The same points and some others measured another way (B), then each row and its match in B
B:
1: [-150  -71 -141 -504  368  196  269  170  363   92   44  277  416 -410
  226   95 -153  180  -59  -25   61  479   41  215  403  269  268  217
 -461  125 -339]
2: [  27 -179   95 -293  306   19   33  -62  235   38  -38  132  454 -155
  201   67 -354  -28  -35    6 -163  214   91  322  152  114   77  185
 -321 -176    1]
3: [  35 -237   -4 -206  -77   64  128  -80  -21  -93    1 -145  442  -11
  -28  243 -306  156    4   10  204 -110 -144  143  109  177 -217  265
   46  306  -92]
4: [-236  -69  191   43  459  -45  -54   89   49  179 -251   80  242  152
  -85  144 -289  210 -189   88 -214  297  306  502   -8   42  298   39
 -259 -435  -89]
5: [ 129 -189  102 -271   55  195   24 -411    4  -10  -41   75   62 -208
 -129 -125  -39 -179   62 -175  375  -43 -123 -185 -159  129  138  158
   73  -55  142]
6: [-380 -152   -8   14   27  254  129  125 -118  108 -206 -134  262   95
 -337  372 -254  557 -258  -45  483  -51    8  256   37  226  146  231
  199  186 -285]
7: [-112   76  121  454   39  160 -239  219 -166  106  -51 -114 -216  334
 -428 -157 -147  216 -168  -18   29  155  142   60 -350 -105  209   12
   92 -216 -199]
8: [ 242  118    4  494 -226   35 -203  283 -177  -83  188 -325 -345  408
 -447 -301  -30  110   46   43  -11   69  -79 -276 -319 -252 -160   -2
  230  193 -343]
9: [ 146  179 -147  119  -38    8    2  317   12  -18  232  -26 -134  117
 -194 -153  102   57   75   84 -113  366  -52 -164  -64  -26  -62   10
 -211  309 -410]
10: [ -72 -326  155 -174  235  176    1  -66  142  -27  -97  -45  511 -107
  141   70 -581  155  -96  -55   44   29   61  382  148   80   71  294
  -42 -198  -11]
11: [ -31 -147   88 -194  280   61  -25   29  208   56  -19  124  468 -105
  200   66 -419   28  -74   13 -221  240  122  382  120  108   88  203
 -347 -189  -21]
12: [ 400 -240  181  -35  276   61   -8 -376  -57 -258   58 -135 -250 -108
  -71 -677  -62 -310  332  -66   86  196 -105 -337 -121 -268  156   13
  144 -319    2]
13: [-453 -105   17  -86  226  161  132   45 -119  173 -260   93  358   29
 -183  400 -214  407 -233   14  235  178  134  433   30  331  288  170
 -163  -31 -152]
14: [ 208 -200   75 -277  132   45  126 -526 -166 -144  -35   48  -11 -178
 -102 -217  103 -304  263  -67  269   93 -164 -246 -152  103   98   61
  -23  -43  138]
15: [ 158  -29  -53  228  -80   82   79 -142 -454 -230   94 -208 -382  157
 -419 -383  205  -42  283   22  281  201 -201 -407 -294  -63   40  -35
  169  183 -213]
16: [  17 -162   79 -125  225   10  -14   40  125  -13    9   31  429  -25
  166   45 -409   33  -13   58 -232  218   88  346  112   65   -6  181
 -287 -126  -64]
17: [-283 -110  -75   83  125  310   48  253 -104  -34   31    3  301  -35
   14  -16 -397  324  -74   10   33  386   64  324   69  164  202  216
 -232   16 -286]
18: [ 408 -205  -32 -198  -93  168   64 -107  130 -238  256 -180   54 -190
    6 -347 -164 -109  223 -103  234    0 -288 -355   73  -89 -190  217
  168  292 -182]
19: [-337  -35  -22    8   72   46   65   29 -244   99 -150  107  396  125
 -118  396 -184  217 -125   99  -14  223  108  435  -93  355   94  132
 -340   57  -49]
20: [  13 -229  -55  -89  -15  297  124  134   62 -135   96 -214  209 -104
  -69  -83 -341  305    2  -82  352   40 -162  -32  185   14  -24  285
  192  272 -349]
21: [-455  -61  133  566   33   33  -78  255 -481   90 -320 -336   60  616
 -574  342 -306  640 -279  141  144  -12  187  455 -252   30  106   56
  246  -90 -275]
22: [-146   85  -17  300  148  -95    0  418 -116   40  -39 -168   48  373
 -272  116 -143  389  -97  201 -196  317  143  280   -1  -37   12    3
 -123   71 -453]
23: [ 204   76  -85 -251   69   11   63  -94   87   21  153  213   16 -163
  -28 -113  181 -245  137  -12  -23  308  -75 -197  -75  147   37   47
 -350  167  -82]
24: [-105 -284   73 -212   78  269   26   25  187   26  -51  -51  519 -136
   76  165 -542  255 -175 -110  210  -51   -9  305  162  148   23  352
   24   25  -87]
25: [ -28 -101  102  272   33    9 -171  119 -182  -61   14 -107  320  266
   -8   19 -469   76  -22  119 -329  178  111  387 -153   10  -94  141
 -213 -146  -23]
26: [ 239 -176  102 -192   52   80  -14 -263   65  -61   35  -21  102 -100
  -57 -152 -129 -168   97  -86  150  -18 -113 -129  -87    6  -19  148
   37  -16   57]
27: [ 110   11   -8   80 -190  225  -85   43   -6   37   91 -104 -142   58
 -363 -106   -1   90  -59 -132  355  -57 -128 -267 -218    5   -1  130
  213  216 -178]
28: [ 279 -159  110 -167   28  145  -54 -170  173  -41   76  -62   42 -118
  -85 -224 -162 -119   48 -132  202  -59 -119 -200  -62  -64  -11  167
  136   -5  -19]
29: [ 324   62 -108 -175  144   80   81   26  155  -91  256   81 -216 -202
  -42 -452  190 -199  239  -28   15  426 -123 -398   16  -70   94   12
 -203  154 -301]
30: [  67 -160   64  -69  251   -4   72  178  182  -47  -12 -177  210   50
  -36  -24 -312  254  -25   60  -24  144   27  165  228 -105  -17  151
   30    9 -344]
31: [ 202   42  -22 -209   92  -16    6 -102  100   25  115  183   62 -112
  -11 -103   76 -238  114    4  -89  266  -35 -107  -98  103   24   49
 -328   60  -29]
32: [ 449 -157  -53 -277  -88  -94  213 -453 -205 -290  162  -94  -38 -108
  -94 -234  203 -357  436   30  197   54 -335 -448  -87   50 -246   55
   13  359    7]
33: [-233   82   37  250  149  -58    0  340  -85  165 -164 -139   -7  379
 -432  256  -64  459 -219  133   19  163  165  245  -59   10  106    6
   16   42 -400]
34: [ 270  157  -55  121   24 -235   48 -308 -498 -158  111   89 -342  182
 -273 -313  456 -452  423  175 -193  443  -89 -329 -439   54  -14 -202
 -357   68   31]
35: [ 203   20  -99   39  -45  -96  180 -183 -390 -205   91 -111 -243  123
 -324 -195  309 -121  328  112  145  241 -198 -346 -191   38  -75  -67
  -29  308 -197]
36: [ 272 -151   84  -73  179  168  -30 -129   84 -141  128  -50 -108 -147
  -31 -498 -136 -154  183 -100   89  227  -83 -236  -44 -155  140   98
   26 -150 -106]
37: [ 591 -141   75  -77  -19 -138   41 -459 -210 -321  181 -168 -249    6
 -137 -508  163 -485  471   18   43   63 -270 -513 -234 -175 -202  -27
   98   82   64]
38: [ -70 -116  101   94  126 -102  -25   71 -107   -9  -87 -103  357  240
  -55  203 -347  163  -51  149 -216  121  105  407  -23   60  -90  117
 -167  -62  -86]
39: [ 185  101 -108 -291  112  -29  106  -95   87   15  148  248   34 -183
   -2  -98  221 -259  167   21  -67  385  -70 -171  -42  172   56   21
 -438  176 -100]
40: [  51 -119  -24 -259  198  182  178 -287  -92  -80    7  123  -51 -256
 -106 -244  117 -122  183  -86  313  288 -112 -218  -53  141  262   76
 -112   11  -64]
41: [ 309 -290   32 -514  204   44  269 -530   28 -198   14   33   92 -352
   34 -235   64 -284  322  -95  334   81 -244 -307   93   82   44  126
   11   84   47]
42: [ 257   78  -81 -342   47 -191  112 -229   14    1  123  251  161 -109
   36   53  237 -375  214   91 -189  283  -83 -108  -88  234 -123   10
 -503  227   53]
43: [ 158  104   71  285  253  -46 -137  -17 -231  -76   98   66 -299  155
 -139 -500   75 -258  222  101 -345  557  118  -81 -326 -136  224 -128
 -342 -333  -80]
44: [ -50  -57   12 -252  104   87  102 -329 -128   72  -99  199   96 -130
 -169   85  131 -126   43  -62  255  137  -42  -45 -177  288  191   71
 -185   15   93]
45: [ 447 -130  -22  -38  -30   38   96 -223 -149 -306  212 -206 -272  -53
 -177 -526  115 -225  383  -24  204  137 -282 -519  -99 -168 -110   30
  173  206 -183]
46: [ 275  -88  -66 -339  -50   12  147 -291   -7 -108  132   68  126 -182
  -25  -67  100 -244  223  -32  164   83 -222 -250  -42  165 -124  117
 -137  296   -3]
47: [ 172 -101  119   94  136  180  -91  -19   44  -55   45 -128 -204   18
 -228 -402 -118   11   39  -99  175  128  -28 -206 -125 -188  170   77
  187 -164 -181]
48: [-334   99  -41  290    4 -136  -26  210 -419   90 -112   37  345  413
 -186  440 -167  232 -106  265 -327  310  185  549 -219  297  -55   28
 -465   85 -101]
49: [-322   70   -4  271   35   49  -62  256 -231  145 -115   -1  190  309
 -270  289 -190  337 -201  117  -79  229  170  391 -180  188   96   70
 -214   22 -196]
50: [-266  -48  -78   10  235  188   67  293  -16   21   24  106  350  -45
   92   50 -335  269  -81   78 -152  496  135  403  125  183  205  163
 -425  -26 -290]
51: [-237  -37 -149   32  -38  217   81  180 -196  -19   73   64  325   -6
  -27  137 -234  212  -27   46   31  327  -12  254  -16  291   53  188
 -315  232 -204]
52: [ 337   72  -82 -235  121 -282  208 -317 -194 -141  103  111 -142  -19
 -125 -152  439 -396  405  153 -105  365 -146 -320 -126   91  -85 -120
 -348  218  -57]
53: [-150 -205   43 -150   -3  132   42  -63  -40   26  -96   -9  525   -4
   -9  323 -389  178 -120  -11  122  -43   -8  343   26  264  -58  271
  -96  100    6]
54: [-426 -158   52   16  178   96  145   69 -202  100 -296  -95  336  180
 -270  426 -266  508 -215   61  265   54  107  435   47  236  164  159
   29   18 -208]
55: [ 391   68  -30  229   86 -139    8  -38 -274 -261  220 -144 -432  172
 -226 -580  230 -257  408  133 -175  433 -114 -405 -227 -237  -38 -137
  -97   47 -249]
56: [ 259 -199    2 -109  -76  235   38  -22  108 -160  165 -211   39 -119
 -101 -267 -211   52  100 -130  330  -38 -221 -271   53  -89  -96  232
  256  234 -228]
57: [ 615  -59  -96   11 -140  -86  152 -259 -268 -416  317 -294 -452   28
 -263 -624  326 -332  558   42  187  159 -400 -746 -151 -233 -256  -51
  213  400 -247]
58: [ 336 -213   50 -319   29  106   64 -318  109 -138  111  -25  116 -227
   20 -224  -97 -234  186 -118  220  -15 -205 -250   -7   20  -73  180
   54  101   30]
59: [-330   50  -14  271  159  128  -51  336 -166  111  -67   22  154  215
 -184  110 -249  350 -170   95 -126  394  201  393  -93  123  212   74
 -272  -97 -277]
60: [ 338 -132   98 -405  241   91   -3 -244  372    4  103  158   89 -326
  119 -301  -81 -304  104 -141   40  152  -61 -187   45  -25  108  136
 -143 -136   37]
61: [  87   33 -121  -68   20  234  105  -27  -73  -51  144   55 -241 -153
 -238 -313  205  -30  142  -92  324  315 -146 -372 -114   68  197   48
  -41  204 -260]
62: [ 604   31  -15 -281  -32 -143    0 -115  293  -84  274  -11  -88  -99
  -39 -279  167 -364  244  -18  -63   64 -205 -455  -18 -120 -263   40
  -71  274 -124]
63: [ 502  -69  -84 -196   89  119  103   47  252 -235  354 -108 -204 -245
   12 -603   37 -173  310  -71   99  297 -237 -518  152 -231  -52   94
   34  239 -379]
64: [ 107   43  -13  194  180  -26   64   -4 -274 -118   38  -95 -354  152
 -328 -372  197  -15  219   98   33  403  -25 -234 -180 -118  164 -104
  -33  -26 -287]
65: [ 366  -39  124   10   82   -8 -162 -101  105  -69  155  -12  -58   15
  -22 -375 -123 -284  141  -25 -184  158  -24 -158 -177 -157  -37   51
 -100 -155    9]
66: [ 297 -101 -109 -602   82   17  230 -339  172  -86  163  249  259 -409
  180  -69  124 -362  258  -48  103  220 -209 -224  112  248  -61  150
 -356  286   30]
67: [  25  -87 -130 -114   29  173  115  287  148  -75  174  -72  274  -95
   46  -21 -280  231   -2   14   44  251  -81   68  224   70  -63  232
 -128  313 -402]
68: [ -85 -255   76   -1   72  418  -70  238  231   -2   31 -163  301  -98
   -9  -95 -607  375 -212 -164  258    5    2  185  154  -35  123  347
  197  -44 -269]
69: [ 511  -89   -5 -159 -123   81  -36  -63  222 -153  291 -128  -24 -117
  -29 -349  -83 -221  186  -98   98  -15 -245 -400  -18 -144 -241  163
  109  265 -143]
70: [ 273  -91 -103 -139   56   85  261 -252 -219 -252  128 -125 -340 -129
 -280 -426  312 -110  370  -32  416  235 -288 -559  -49  -36   70   -2
  152  290 -278]
71: [ 353 -160   38 -111  -11  -81  115 -472 -310 -264   66 -108  -95   -7
 -155 -281  134 -335  385   30  148   73 -231 -334 -203    6 -125   17
   32  121   78]
72: [ 103 -145  -22   50    4   75  -43  232   52 -147  182 -138  395   55
  154  -60 -495  117   48   87 -249  208  -26  247  113  -11 -197  233
 -191  119 -218]

[ -62 -227   89   80  167 -263  156  389   58  213   89    4  -29  178
   88  219  -15   23 -285  -20   71  -41 -162 -349  358]
13
[-262 -303  -12 -160  233 -209  190  201  -58  201 -221  154 -214  -81
  159  213   49 -125 -239 -186 -119  101   78  -13  207]
22
[-120 -229   34 -105  133 -147  286  250   21  140 -164   80 -119  -85
  174  304   44  -86 -257 -138  -94   47   22  -59  263]
33
[  36   73 -194 -199 -334  117  113 -443 -119 -138 -340   13 -105 -115
 -230  -55  -90  -54  -21 -219 -258  310  207  314 -502]
63
[ 200   87   73   17 -333   77   96 -230  -61  -58    4  -96    7  102
  -59   35   -5   44    6   -7   31 -113 -128   20 -219]
24
[  27  229  -92 -208 -263  -80   40 -501  -36   32  -27  -52  -25   11
   88 -208   10   -6   20 -185  108    5 -146  230 -175]
2
[-270  104  -76   50  155 -151   30 -165   60   86  160  -75  179   13
  169 -396 -100  -17 -266 -215  180  261    5   65   34]
48
[-143  164  -69  117  -44  -56 -103 -279  -57  -23  189 -123  180  169
  -75 -465 -149   46 -107  -78  183  137   26   42 -292]
66
[-150   83  -56 -185   40  -64  222 -121  -68   40 -195   58 -104  -84
  -34   15    6  -54 -212 -162 -165  160  214   93 -119]
55
[ 137  -24  141  100 -243   83   63 -101  -99  -39   59  -85   15  127
   15   55   18   30   11   44   89 -219 -138  -21 -161]
58
[-194   27    2  104  122  -33  113  -56  -10   20   48  -41   96   13
  -17 -220  -88   -7 -301 -141  -23  282  149  -21  -96]
51
[ 256   80   -6 -202 -351   19  285 -200  -13   -3 -233   -4 -150  -24
  -95  286   34   10  -82 -115 -195   28  -73   31  -97]
47
[-255 -360   41  -63  211 -219   82  311  -76  184  -54   91 -103   14
  303  185   53 -113  -93  -51  150 -230  -55  -14  255]
31
[ 302   54   73  130 -374   11   66 -117   40  -30  146 -165  106  213
  -60   59  -66  102  -32   20  133 -116 -299 -135  -62]
5
[ -52  -69  238  352   15   80  -26   12 -116  -10  258 -109  132  200
   15 -199  -29   53 -139   72  148  -86  -58 -165 -153]
32
[ -88 -234  268  220  218    3  245  364  -72   97   11   35  -72   91
  -31  230   41    2 -361   42 -167   43  102 -341  113]
70
[ 149  -32  149   63 -218   -6   73  -95  -65   38   72  -67  -28  143
   54   83   43   35  -18   10   96 -203 -231  -80  -39]
26
[ 147  225 -192 -426 -288  -37  345   43  -54 -146 -350   -2  -80  -27
 -220  435  -20  -12   59   91  -92 -359  272  144 -273]
36
[ -68 -327  130 -149   13  -68  190  145 -152  134 -234  136 -284  -60
  201  374  147 -116  -46  -65  -91 -225  -47   25  108]
30
[-147 -161   75 -197   81 -232   94   49 -109  221  -77  102 -221   46
  276  174  143  -85  -28  -64  109 -298 -160    5  194]
11
[-192  249 -224 -122  -61   41  130 -523  -10  -73 -173  -28   62 -170
 -127 -416 -139  -45 -270 -366 -201  641  295  302 -373]
9
[-138  -19 -156 -163  -55  -63  120 -250  -48   32 -232   50  -98  -98
  -50  -89  -67  -70 -180 -277 -176  374  130  177 -173]
29
[ 206  246   40  232 -424  163  -60 -636   24  -96  243 -231  219  108
  -18 -479 -109   93  -69 -183  145  266 -272  107 -326]
53
[ 132   11   52  115 -162  -16  159  -29   86   10   86 -115  104   87
    0   31  -74   52 -209  -88   35  116 -147 -121   45]
54
[ -24 -261  111 -180  -67 -103  147   37 -124  143 -164   98 -238  -43
  303  312  164 -108   42  -65   43 -330 -190   89  152]
65
[   4 -425   78  103   32 -191   81  362    3  173  -11   30  -92  147
   95  295  -29  -22 -167  -39   41  -50 -215 -259  282]
40
[-189 -190   83   12  233 -195  195  227   25  189   10   47  -49    9
  206  112   35  -50 -299 -113   16   49  -40 -144  298]
49
[ -71  -10  134  258  -18   33  -25 -130  -65    3  216 -107  137  143
   38 -281  -62   37 -151  -37  139   58  -77  -64 -143]
46
[ 211  243 -671 -547 -586   96  334  104   27 -538 -602 -123  203 -174
 -505  465 -356  -55  253  109  -51 -289  651  537 -720]
8
[-101 -230  122 -107   35 -130  116  109 -115  152  -68   73 -165   10
  289  225  136  -89   -5  -29  109 -337 -144   29  157]
25
[ 107 -756 -437  -66 -560 -245 -480 -181 -127   54 -274   31 -181  221
 -103  -17 -310  -91  375 -275  157  179 -458  242 -253]
72
[  71   50   81   25 -148  122  205  -18 -106 -105  -94  -46    1   28
 -148  125  -17   16 -103   41 -109  -77  165   -9 -269]
45
[ -50  187 -232 -250 -113 -115  226 -252   87   -1 -188  -20   11 -111
  -49  -56 -100  -33 -226 -280 -108  351  115  171  -84]
59
